[  70   29  356  125 -110  181 -198  118  -28 -274  252 -473 -233 -214
 -161   -2  703  467  205  108 -111  -64 -235  167  -18  352  158   90
   69  540   89 -240  107 -324   23  618 -303  239  -16]
2
[-203   53  137  143   19 -297  -51  164  -86 -346  165  236 -299  132
 -209   24  416 -183   -3  212  299 -312  220  -43  -97   93 -108  363
 -383   -1  -32 -297  339  -12 -414  372  -63  214  -66]
3
[-171   76   66  161  136 -281   87  224  -55 -373 -110  449 -221  194
 -175   49  342 -187 -110  148  141 -148  193  -21   17   73 -179  195
 -299    7   54 -156  112  -34 -388  194  129   36 -120]
7
[-185  174   43   92  136 -231 -141  123  -47 -322  -41  391 -381  100
  -85   99  374 -132   -6  232  268 -157  242   57   78  189 -181  209
 -333  -99  -51  -74  114   50 -372  303   48   28 -152]
4
[-108  108  500  138 -141    8 -264   89   -3 -236  241 -446   58  -59
 -117   61  376  411  275  262 -131  -54   98   28   60  328  207  149
   31  352  374 -415  139 -230   53  139 -137  333  -75]
0
[-148   62  327    6   58   65 -370   48 -134 -314   48 -409  -78 -115
 -189  101  603  347  331  212   69   51 -142  -36   95  153  469  -14
  -45  398  200 -204  224 -134   92  417 -114  203 -174]
0
[-216  117  241  247   68 -343  -57  108 -150 -371   13  378 -315  112
 -227  -28  551 -139   34  380  460 -193  255 -140   46  139 -126  215
 -307   98  223 -147  267 -151 -467  231  -61  193 -212]
0
[ 151   63  460   76  -36  216 -308  252   -6 -365   22 -397 -298  104
 -183  208  581  570  229   21 -342   59  -27  200  -18  354  174   41
  -93  439  209 -104   37 -327  142  331  -17   50   55]
2
[-163   20   33  -87   67  -43 -356  -95 -109 -384  -30 -471 -339 -119
 -206  -34  584  649  233  242 -220  278 -158   49  257  274  579  -22
  135  689  205 -211  343 -184   43  505 -200  290  -10]
8
[ 249   52 -168  -78 -444   88   24 -170  249  -42 -122  -77 -428 -159
 -203  177  576   -7  -62 -290  560 -249    0  127    5 -390  352   92
  185  -80   28 -431 -322  -26 -276  305 -291   12  190]
0
[   5  180  516  143   99  287 -439   22 -140 -205  -34 -365 -429   68
  -57  166  277  794  342  295 -281  381   50  230   74  395  205  -13
  206  278  385  255  168 -229  513  215  -16   -7  -39]
0
[-316  123   48   34  271 -307  -28  121 -187 -297  -18  322 -202  142
 -270 -186  405  -80  -32  264  357  -17  126 -101  258  -52   34  191
 -239  -74  -51   27  399  180 -316  379   54   21 -267]
1
[  74  114  404    4   23  196 -202  159  -92 -407  125 -316  -93   88
  -64  213  424  688  121   78 -322   27  138  178  118  219  278   21
  172  107  367 -216   70 -189  280  418  105  -31  -32]
4
[ 362  103  -71 -121 -272  388 -138   48   84  288 -250 -303 -419 -207
 -129 -145  588  -23   59 -300  303  107 -514   -6  -23 -297  215    1
  278  167 -174    4  132  -61 -232  295 -247 -290  -28]
1
[ 393 -125  -27 -126  -57  -59  222 -150   63  233 -236 -336 -563 -233
  -96 -118  692  360    2 -315  391   91 -239  -50   65 -309  323  -97
  187  222 -234 -118  227  -94 -304  406 -391  -29  240]
2
[ 240   -1 -220 -106 -168  174  170   86  336  143 -233 -162 -308  -39
 -248  -58  419 -415  -35 -443  245 -157 -462  -88 -227 -340 -109  206
  -71  182 -430 -160 -258 -175 -542  139 -254   56  157]
7
[-311  122   11   96  200 -249  131   90 -126 -378  -16  609 -341  131
 -190 -164  221 -224 -178  207  283 -205  259   77   84  249 -277  208
 -131 -140  116   -3   38  -35 -442  135   99   19 -208]
7
[-123  -10  582  -49   67  171 -274   39  -84 -260  107 -415 -211   62
 -134   99  620  789  237  269 -206  332   73   76   -9  128  163  158
   34  553  220  -99  304 -106  464  581   37   -1  -57]
3
[-136  195  151  323    2 -169  -98  113 -124 -263   44  144 -395  157
 -118   28  238 -178   82  129  293 -182  198   85    1  252  -64  314
 -192   -4   84 -114   89 -265 -422  171 -244  208   27]
9
[   3   16  274  -45  141   50 -355   37  -80 -388 -144 -187 -582 -162
 -251  107  815  717  285  171  -79  243 -105  121  234  332  500   27
  -94  568  148 -150  463 -348  184  578 -232  107  -13]
2
[ -87  244 -114  122  183 -119   -2   87  -82 -281 -229  540 -424  328
 -128   98  260  -75  -53   93  311   -9  155   74  248   85  -10  195
 -155 -129   -7  143  -52 -188 -323  178   -9  -22  -58]
3
[-202  127  -40  175  -22 -381   81  135  -59 -352  -18  392 -271  151
 -175   34  274 -238  -91  128  333 -341  308    1   80  175   14  393
 -284 -144   -1 -324   86 -121 -600  254 -123  218  -31]
3
[ 258 -134 -162 -145 -140 -266 -143   83   61  102 -197 -153 -397 -312
 -128 -275  596   52   52  -52  293  173 -248 -212  257 -265  463  -64
   94  399 -161 -100  301 -123 -418  105 -123 -130   44]
8
[ 275  -17 -158  -24  -91  112  138 -244  218  108 -414   82 -718   84
 -261 -146  108 -189  -24 -213  600  -78  -29  -45   58 -335  163   -5
  152   20  -45  199 -340  -78 -338  -16 -211   34   18]
7
[  98  159  192 -218   51  264  -92   67   67 -238  -43 -155   37  -12
  -33  260  649  645 -147   89 -188   12  -41  125  -23  129  -86  -82
   70  333  111 -155 -381   81  230  535  233 -181 -271]
2
[  18 -136  -79 -267 -175   25  288   51  205  158 -189 -348 -187 -159
 -236 -387  476 -314 -192 -290  521 -221 -299 -143   13 -449  123  -85
  -13  -76 -391 -278  184  345 -594  239 -109 -145  -55]
7
[  98   87  420  -61  -15  293 -307  114   25 -295   26 -545 -202  -84
 -145  164  699  578  216  -12 -250   37 -135  199   86  116  324 -181
  131  252  203 -299  234  -66  195  571   66  -53   -3]
9
[-478  151  -48 -184  128 -220  199 -120   -2 -252  147  463 -146  203
  -93 -100  135 -337 -177  171  402 -137  314  -55  119   47 -365  263
 -160 -278  -72  -48 -102  149 -315  181  233   91 -179]
5
[ -16    7  506  272  -65  227 -279  293  -39 -381    3 -386 -309  -29
 -284  201  507  463  269   36 -258  -17  -56  339  -54  191  329   95
  -73  249  196 -163  163 -242  180  616 -186   53   39]
0
[ 252  -96  -39   90   28 -232  284  -68   98 -155 -422  151 -595   14
 -414 -295  512   23    1 -178  684 -310 -130 -107    6 -290  352   85
  185   41  -13 -151 -243 -216 -711  124 -403  307   66]
4
[ 316   32 -214  -77 -234  205   59  -79  255  367 -243 -372 -484 -185
 -210 -117  325 -110   77 -416  249  -28 -389  -82   -5 -428  311   16
  231  146 -209 -152   21 -156 -420  117 -323  -22   94]
1
[  37  132  201  -67   42  105 -117   52 -104 -407   59 -126 -156  -76
 -197   95  763  589   53  175  -75   51 -193  121  134  257  205  -30
   58  473  247  -42 -159 -357   92  511 -137  154 -100]
8
[ -25   45  200 -143   37  260 -224    1  -71 -331   41 -425  -74  -93
 -148  139  649  549  159  198  -69   74 -175   88  107   57  189 -182
  168  376  174  -54   30  -29  265  591    7  -11 -255]
5
[ 423   -7 -130 -190 -198  252  -92  -33  145  312 -180 -153 -597 -194
  -32  -47  528  -49  -13 -314  544   44 -235 -130 -101 -279  172   94
   13  204 -258   22   83 -129 -280  103 -286 -204   17]
5
[-234  181  -37  183  247 -277  -35  200  -63 -336  -41  447    2  159
 -187  -52  139 -298 -149  295  141 -284  208  -97   39  140 -290  151
 -324 -131   40  -61   26  112 -510  136  139   74 -285]
1
[ -61  283  -26   75  159 -127  138  180  -70 -371 -134  394 -248  166
 -117   59  228 -133 -142    1  221 -197  106  151   61  167 -229  171
  -67 -239   28  -13 -138   53 -386  209   88   -6 -136]
6
[  21  114  277   14  168   30 -255   94  -87 -231  161 -420  -64 -146
  -47  -40  572  555  180  207 -121  283 -115  -76  278  150  254 -146
   67  600  242  -35  318 -184  234  285    5   92 -136]
1
[ -91   41  348 -171  155    6 -141  -40   13 -272  -46 -128  -50  -18
 -128  218  507  640   96  139 -167   70  182   55   61   83  177   -1
  -35  428  242 -262   95  -32  377  526  216   19 -191]
3
[ -90   11  493  178  167 -127 -264  291 -163 -581   91 -265 -147 -112
 -317 -248  530  660  223  202 -213  184   65  101  362  256  463  -43
   89  513  396  -36  455 -343  253  401   71   68 -117]
6
[  68   34  370   70  130   21 -216  128 -141 -399  -22 -298 -275 -145
 -147  -22  575  560  165  105 -102  100 -103   71    1  281  307  -60
   73  485  283  -91  219 -185  146  419  -34  102  -87]
3
[-337  200  110   31  127 -414 -153   39 -184 -122   54  284  -72   62
   25    5  166 -218   13  286  277  -16  328 -120  185  177  -74  232
 -254 -157   34  -97  301   37 -261    5   90   50 -136]
8
[ 118 -192  -30 -198   10   18  268  -91  226  -50 -273 -130 -220 -134
 -159 -277   60 -156  -50 -221  584   14  -57 -105   46 -476  125 -151
  154 -173 -175  193 -169  334  -70 -140   36 -155   47]
6
[ 206  -74 -328   11 -203   96  -58  -40  246  -27 -370  -52 -527 -183
 -272 -210  303 -299  -11 -302  220   75 -352  -11   84 -108  231   92
   59  293 -176  -87 -294 -187 -490   76 -375    2  181]
1
[-155   59   37  196  -24 -263 -128  137 -102 -581  -43  345 -469  133
 -321   52  532 -120    9  196  348 -388  286   35  113   44   16   91
 -266 -133  133 -233   85  -46 -447  455   49   15 -229]
6
[ 426   -4 -159   60 -214  322  -96   -2  212   34 -359 -335 -698  -67
 -189   38  395   27  162 -318  163   91 -369   25 -132 -243  244  -26
  221  249  -84   11  -60 -187 -268  130 -284  -96  227]
1
[ -68   18  363 -177   80    4 -205  125 -112 -274  122 -297 -145  -63
 -133  -10  631  731   89  170 -192  195  113   13  315   99  415  -58
   94  525  294 -257  524 -205  317  504  209  -91 -168]
6
[ 157   30  349 -161  170  117 -203  111 -158 -158 -124 -143  -86  -32
 -107   41  688  762  127  228   21  219 -126   37  202  158  372    2
   82  360   88   33  216   34  218  469  -25 -117 -200]
8
[-149   82  317   76  311  -89 -158   61 -113 -487 -138 -122 -244   67
 -367  -37  375  711  172  307 -137  166   49   -3  249  233  459   65
   62  367  329  -48  226 -216  200  278  -28  258 -152]
6
[ 218  -56 -234 -203 -211  136  114 -133  229  170 -136 -405 -504 -316
 -168 -274  639  -57 -132 -414  586  -52 -310  -30   -7 -382  157   -4
  177  144 -391 -115 -253   92 -515  331 -334 -163   88]
6
[ -65  102  234   86  215  -58 -219  104  -55 -572 -124 -133 -227 -100
 -308   84  630  685  171  164  -81  -73   46  135  327  274  395 -131
   35  187  201 -141   22 -328  187  582  -18   82 -170]
5
[ 140 -185  -95  -88 -180 -141  114 -130  141  -15 -106 -188 -610 -313
 -241 -330  560  -99   79 -219  660 -110  -98 -224  182 -191  462   81
   41  179 -195 -192  237 -146 -460  184 -320   62   57]
4
[ -30  257   69  184  -10 -174  -66  206 -184 -170   64  157 -187  120
 -169    1  418  -44  -17  132  223 -279  102   30   75  195 -113  241
 -148  -22   42 -118  187 -218 -468  263 -134   63 -177]
6
[ 280 -182 -200    7 -163   17  124 -116  210  164 -190   -8 -476 -165
 -205 -203  446  -61 -120 -190  405   90 -207 -221 -110 -292  146  205
    2  595 -131  -71  -91 -319 -356    7 -415   95  135]
9
[  80  -94  141 -169  104 -340  482 -163  179 -200 -177   29 -295 -126
 -340 -253  649  222 -147 -118  524  -91   20 -287   -7 -318   99   43
   28  163  -22 -212  -76 -112 -275  242  -30  179  125]
9
[ -15   39  154 -250  116   49 -418 -134   69 -342 -235 -226  -68    6
 -121  217  335  539  252  142 -248   98   92   28  221  145  345 -168
   99  204  237 -250  -18  -25  330  270  206   -1  -56]
8
[ 401  -74  -78  176 -443  233 -275  103  227  126    8 -700 -564 -369
  -72  -16  376 -176  215 -558   -5   32 -412  224 -144 -124  391   60
  -43  299 -233 -302  226  -67 -347  216 -568  106  394]
9
[-182  217  143   81  155 -210   90  230 -170 -247  -12  412  -78  167
  -71   38  237 -107 -146  237  182 -235  183   -6 -103  227 -322  339
 -214 -191   37 -155  114  170 -359  246   83   37 -281]
1
[ 211 -127 -103   67 -153 -214  255  -15  265 -167 -287  173 -540 -216
 -338 -161  529   79    7 -102  597  -66 -123 -180   58 -393  481  209
  208  328   67 -381   95 -497 -307   95 -362  228  269]
0
[-262  337    5  100  182 -199  162   18 -165 -269   11  528 -205  242
 -115 -123  252 -272 -177  111  504 -256  215  -87  202  231 -210  308
  -99 -453  -35   52 -218 -163 -528  188   12   61 -211]
2
[  -2 -277  -16   92 -141  -82  362  -94  195  -38 -352 -146 -616 -196
 -297 -346  322 -167  -47 -307  332    9 -252  -13 -146 -139  154  113
  -35  200 -204 -132   20 -124 -499  175 -525  301  247]
5
[ 439  140 -180  215 -107   79  -37   83  262  -61 -543  -26 -373   76
 -228  236  185   29   93 -171  294  -83  -45 -232  -53 -387  404  174
  136  117   77 -138  -64 -287 -235   15 -133   10   17]
0
[ -37  -48  622  170  253  -90 -340   79 -160 -472 -156   -6 -291   71
 -139   72  376  880  260  381 -182  179  422   27   11  455  158  148
  -56  332  371   50  224 -215  454  296  112  -10 -155]
2
[  36  -93   12  186 -220  163  166   94  218  116 -207 -225 -362 -235
 -202 -390  126 -419  -95 -277  128   79 -260    2 -103  -43  123  221
  186  199  -61  -33  -84 -202 -616  -62 -379   80  228]
1
[ 249  -47 -113 -144  -34  151  162  -73  244   19 -356  -15 -688   77
 -237   47  420  -27  -97 -422  435 -201 -152   66 -259 -214  163   70
 -131   -7 -319 -140 -414   28 -458  229 -172  -40  227]
7
[-340  162 -189 -170  130 -267  177  -21  -35 -341  -13  371 -403  113
 -228  -44  378  -84 -170   64  391 -135  240   81  375  -16   77   93
  -74 -154   -1  -79   56  -56 -381  383  128  -24  -99]
0
[ 272 -111 -203 -208 -260   70  248  -58  122   74 -274    1 -391 -131
 -178  -17  401 -224  -93 -258  580 -204 -229  -48 -224 -279   68  177
  -88  -30 -325  -39 -268  120 -508  243 -334  -42   43]
6
[ 213  108  457  171   17   97 -339  197 -103 -328 -168 -402 -306 -129
  -11  128  496  718  315   39 -352  375  -49  195  205  374  361 -122
  109  421  331   95  250 -284  373  266  -24  -42   25]
4
[ 102    6  -63 -109 -236  162   27 -164  293  147 -160 -270 -324   79
 -100 -128  208 -256   20 -352  389   54  -96    6  233 -498  205  -68
  189   73  -75 -278 -110    9 -177   60 -119  -15  178]
7
[-116 -142 -231 -141  133 -186   67 -276  141 -169 -341  229 -544  -99
 -351 -323  340   49 -104   37  638  -53   59 -162  153 -299  365   46
   88  171  -99  -74  -15    8 -259  272 -122   28  -30]
8
[ -37  296   98  294  193   -6 -120  298  -95 -347 -146  127 -284  219
 -132  -22   98 -145   30   66  101 -120    3   88   16  230 -125  201
  -78 -208   33  103  113  -54 -338   93  -48   21  -95]
8
[ 103   39  427   78  -30  224 -592   48 -137 -279   24 -354 -435 -192
 -161   87  716  648  337  296    0   91   37   74  -44  310  302   45
   51  633  335  -32  337 -283  254  476 -121  -56 -221]
4
[ 260 -124 -244 -242 -142  148  225   64  229  -52 -221 -300 -581 -203
 -328 -222  633 -263  -81 -470  651 -402 -399  -57 -168 -291  168   37
  -24  -32 -485 -156 -195  104 -738  344 -293 -155   26]
8
[ -59  -21  133  111   31  -85 -123  137  -52 -554  -92 -185 -461 -198
 -477  142  899  704  159  225 -137 -115 -177   78   47  248  485   75
 -124  580  167 -273  215 -503  -42  798 -291  294  -99]
0
[ -70  171  256 -124   28  132 -453   71   36 -355  -44 -404   28   44
  -82  207  460  643  243  230 -228  317   11  118  469  122  440 -185
   17  284  218 -183  136   23  426  315  134  -23 -106]
5
[-386  129   33   10  276 -336  -73  -84  -85 -430 -110  451 -502  107
 -158   57  221  -45   28  239  389  -75  404   45  142  143  -10  182
 -231 -273   21  -11  112  191 -201  349  168   47 -143]
0
[-169  132 -159   -8   37 -115  -28   57  -15 -377   97  410 -253  134
 -218 -131  406 -353 -143   51  497 -461  171   94  157  -43 -198   97
 -100 -176  -42 -171 -214   71 -597  439   73 -102 -253]
8
[  56  133  456  149  129  146 -382  137 -171 -358    7 -430 -210  -86
 -174  145  613  808  284  219 -250  102  -62   34   -5  305  371   58
  118  414  316 -146  325 -355  328  483  -93   79 -134]
9
[-170  162  206  131   94 -261   38  177 -214 -243  139  206 -241   64
  -84 -116  435 -135   -5  147  415 -298  142    9  -53  282 -218  282
 -173  -47  -28 -131  233  -64 -453  269  -62   85 -150]
4
[-304  229   47  257   40 -244 -290  179 -103 -329   50  271  -92   98
 -210  -18  323 -267   44  316  229 -188  173  -46   88  254    9  381
 -262   71   65 -196  194 -154 -460  165  -89  197 -161]
3
[-355   83 -257  -32  231 -351 -112  -70  -63 -340 -222  833 -236  258
 -271   27  145 -413 -131  330  413 -188  324 -116  183   31  -53  257
 -358 -143  -30   24 -155  102 -421  111  174   84 -293]
7
[ 232   17  384  -50  -18  170 -636    9 -134 -170    9 -602 -296 -149
  -53  131  720  850  384  196 -220  316  -10   96  211  212  481 -234
  160  662  325   16  358 -245  376  391  -17 -134  -27]
8
